Here is a tiny trained network, its code and every weight. The questions are about switching its units off for an input and a target symbol, where a switched-off unit gives its printed mean instead of its output.

import numpy as np


def w(rows, s, z=0):
    codes = np.array(rows[::2]) - 128.0
    scale = np.full(codes.shape[1], s)
    scale[-1] = z or s
    return codes * scale


def norm(h):
    return h / np.sqrt((h * h).mean(-1, keepdims=True) + 1e-5)


def softmax(a):
    e = np.exp(a - a.max(-1, keepdims=True))
    return e / e.sum(-1, keepdims=True)


def log_softmax(a):
    a = a - a.max(-1, keepdims=True)
    return a - np.log(np.exp(a).sum(-1, keepdims=True))


def net(x, mask):
    ids = ['αηθλξσω'.index(c) for c in x.split()]
    T = len(ids)
    res = E[ids] + P[:T]
    u = 0
    for l in range(3):
        r = norm(res)
        for j in range(2):
            rows = slice(3 * j, 3 * j + 3)
            q, k, v = (r @ M[l][rows].T for M in (Q, K, V))
            z = softmax(np.where(np.tri(T) > 0, q @ k.T / 3**0.5, -1e9)) @ v
            o = O[l][rows]
            res = res + np.where(mask[u + j], z, o[:, -1]) @ o[:, :-1]
        u += 2
    return log_softmax(norm(res)[-1] @ U[:, :-1].T + U[:, -1])


Q, K, V, O = {}, {}, {}, {}
E = w([
[163,70,87],'α',
[162,62,85],'η',
[160,64,80],'θ',
[37,202,208],'λ',
[160,75,95],'ξ',
[30,203,214],'σ',
[125,2,245],'ω',
],0.0081)
P = w([
[51,196,33],'0',
[43,101,65],'1',
[213,101,217],'2',
[65,134,33],'3',
[177,130,106],'4',
[35,122,91],'5',
[172,142,111],'6',
[6,2,100],'7',
[169,149,130],'8',
],0.0087)
Q[0] = w([
[178,114,156],'0.h0',
[201,136,154],'0.h0',
[32,99,112],'0.h0',
[115,9,158],'0.h1',
[81,208,166],'0.h1',
[36,137,117],'0.h1',
],0.014)
K[0] = w([
[187,143,123],'0.h0',
[154,253,63],'0.h0',
[52,46,161],'0.h0',
[88,45,71],'0.h1',
[131,214,120],'0.h1',
[165,200,114],'0.h1',
],0.011)
V[0] = w([
[156,158,8],'0.h0',
[255,69,244],'0.h0',
[81,104,102],'0.h0',
[87,67,220],'0.h1',
[214,243,216],'0.h1',
[223,101,13],'0.h1',
],0.0075)
O[0] = w([
[196,165,181,99],'0.h0',
[77,32,85,100],'0.h0',
[104,111,133,163],'0.h0',
[145,60,112,178],'0.h1',
[80,168,254,2],'0.h1',
[147,242,46,92],'0.h1',
],0.0083,0.0088)
Q[1] = w([
[125,186,105],'1.h0',
[69,162,152],'1.h0',
[207,239,160],'1.h0',
[192,198,112],'1.h1',
[174,54,89],'1.h1',
[54,3,189],'1.h1',
],0.011)
K[1] = w([
[120,177,169],'1.h0',
[155,148,123],'1.h0',
[161,251,130],'1.h0',
[158,133,97],'1.h1',
[119,132,158],'1.h1',
[103,136,127],'1.h1',
],0.018)
V[1] = w([
[163,187,31],'1.h0',
[42,148,20],'1.h0',
[88,91,113],'1.h0',
[6,167,88],'1.h1',
[194,117,186],'1.h1',
[70,111,124],'1.h1',
],0.011)
O[1] = w([
[186,39,227,125],'1.h0',
[62,26,165,253],'1.h0',
[56,191,89,237],'1.h0',
[127,125,223,166],'1.h1',
[149,97,2,87],'1.h1',
[196,110,158,176],'1.h1',
],0.0056,0.0044)
Q[2] = w([
[222,70,181],'2.h0',
[163,248,168],'2.h0',
[35,5,94],'2.h0',
[200,190,127],'2.h1',
[67,120,87],'2.h1',
[106,244,129],'2.h1',
],0.012)
K[2] = w([
[97,227,185],'2.h0',
[233,148,149],'2.h0',
[6,57,118],'2.h0',
[153,210,108],'2.h1',
[159,22,23],'2.h1',
[186,100,175],'2.h1',
],0.013)
V[2] = w([
[111,169,237],'2.h0',
[163,65,193],'2.h0',
[164,187,108],'2.h0',
[129,119,7],'2.h1',
[128,141,86],'2.h1',
[74,134,192],'2.h1',
],0.015)
O[2] = w([
[233,254,57,46],'2.h0',
[127,139,124,156],'2.h0',
[182,137,220,12],'2.h0',
[185,112,168,254],'2.h1',
[204,179,254,147],'2.h1',
[43,218,40,88],'2.h1',
],0.007,0.0073)
U = w([
[156,131,183,26],'α',
[167,122,177,33],'η',
[172,128,206,122],'θ',
[82,210,58,147],'λ',
[153,130,175,4],'ξ',
[90,215,58,179],'σ',
[2,36,72,187],'ω',
],0.009,0.0039)

Each question gives the input, a string of symbols that net reads in full, and the target symbol t.
The units are the heads (3 rows each of Q, K, V and O). Each row of codes is followed by its name. A weight is (code - 128) times the scale printed after its matrix; where a second scale follows, it is the last column's (O and U).
mask holds one flag per head, layer by layer. A switched-off head (its flag False) gives its mean, the last column of its rows in O, instead of its output. The means were averaged over made-up inputs and are rounded, as every weight is.
A unit's drop is (log p(t) with every unit on - log p(t) with that unit switched off) / (log p(t) with every unit on - log p(t) with every unit switched off).
The circuit of an input: a set's keep is (log p(t) with only the set's units on - log p(t) with every unit switched off) / (log p(t) with every unit on - log p(t) with every unit switched off). Starting from all 6 units, units are removed one at a time, each time the one whose removal leaves the highest keep (on an exact tie, the one counted first), for as long as the keep stays at least 0.8.
units of the circuit, in order: the units of the circuit, biggest drop first
unit that matters most: the unit with the biggest drop
heads that matter: for each layer, one digit per head in row order, 1 if its drop is at least 0.15 and else 0, layers parted by /
drop when u is switched off: that unit's drop, to one decimal
input σ θ θ λ, target σ: units of the circuit, in order : 1.h0; 2.h1; 2.h0; 0.h0
input θ ω α σ ω σ θ, target σ: units of the circuit, in order : 0.h1; 2.h0; 1.h1; 2.h1
input λ α ω, target λ: unit that matters most : 2.h1
input σ ω α, target σ: heads that matter : 00 / 00 / 11
input λ λ η, target λ: heads that matter : 00 / 00 / 01
input θ θ θ σ, target λ: units of the circuit, in order : 1.h0; 0.h0; 2.h0; 2.h1
input α θ σ α σ, target θ: heads that matter : 10 / 10 / 10
input ξ σ λ θ ω, target σ: units of the circuit, in order : 1.h0; 2.h0; 2.h1; 0.h0
input θ θ η θ ω θ ξ, target θ: units of the circuit, in order : 0.h0; 2.h0
input θ σ θ σ ω σ ξ θ ω, target σ: units of the circuit, in order : 2.h0; 1.h1; 2.h1
input λ σ α, target λ: heads that matter : 00 / 00 / 01
input λ θ λ, target λ: heads that matter : 00 / 00 / 11
input ω σ θ σ θ, target σ: units of the circuit, in order : 2.h0; 1.h1; 2.h1
input λ θ ω σ ω θ θ θ λ, target θ: unit that matters most : 0.h1
input θ λ ω λ ξ, target λ: heads that matter : 01 / 11 / 11
input θ θ σ θ η ω λ, target θ: heads that matter : 10 / 00 / 10
input σ ξ σ θ θ ξ, target θ: units of the circuit, in order : 0.h0; 2.h1
input σ η σ, target σ: drop when 1.h1 is switched off : 0.1
input σ σ λ ω σ σ θ, target λ: drop when 0.h1 is switched off : 0.6
input α θ α σ, target λ: drop when 0.h0 is switched off : 1.1
input λ θ θ θ σ α, target θ: drop when 0.h0 is switched off : 0.3
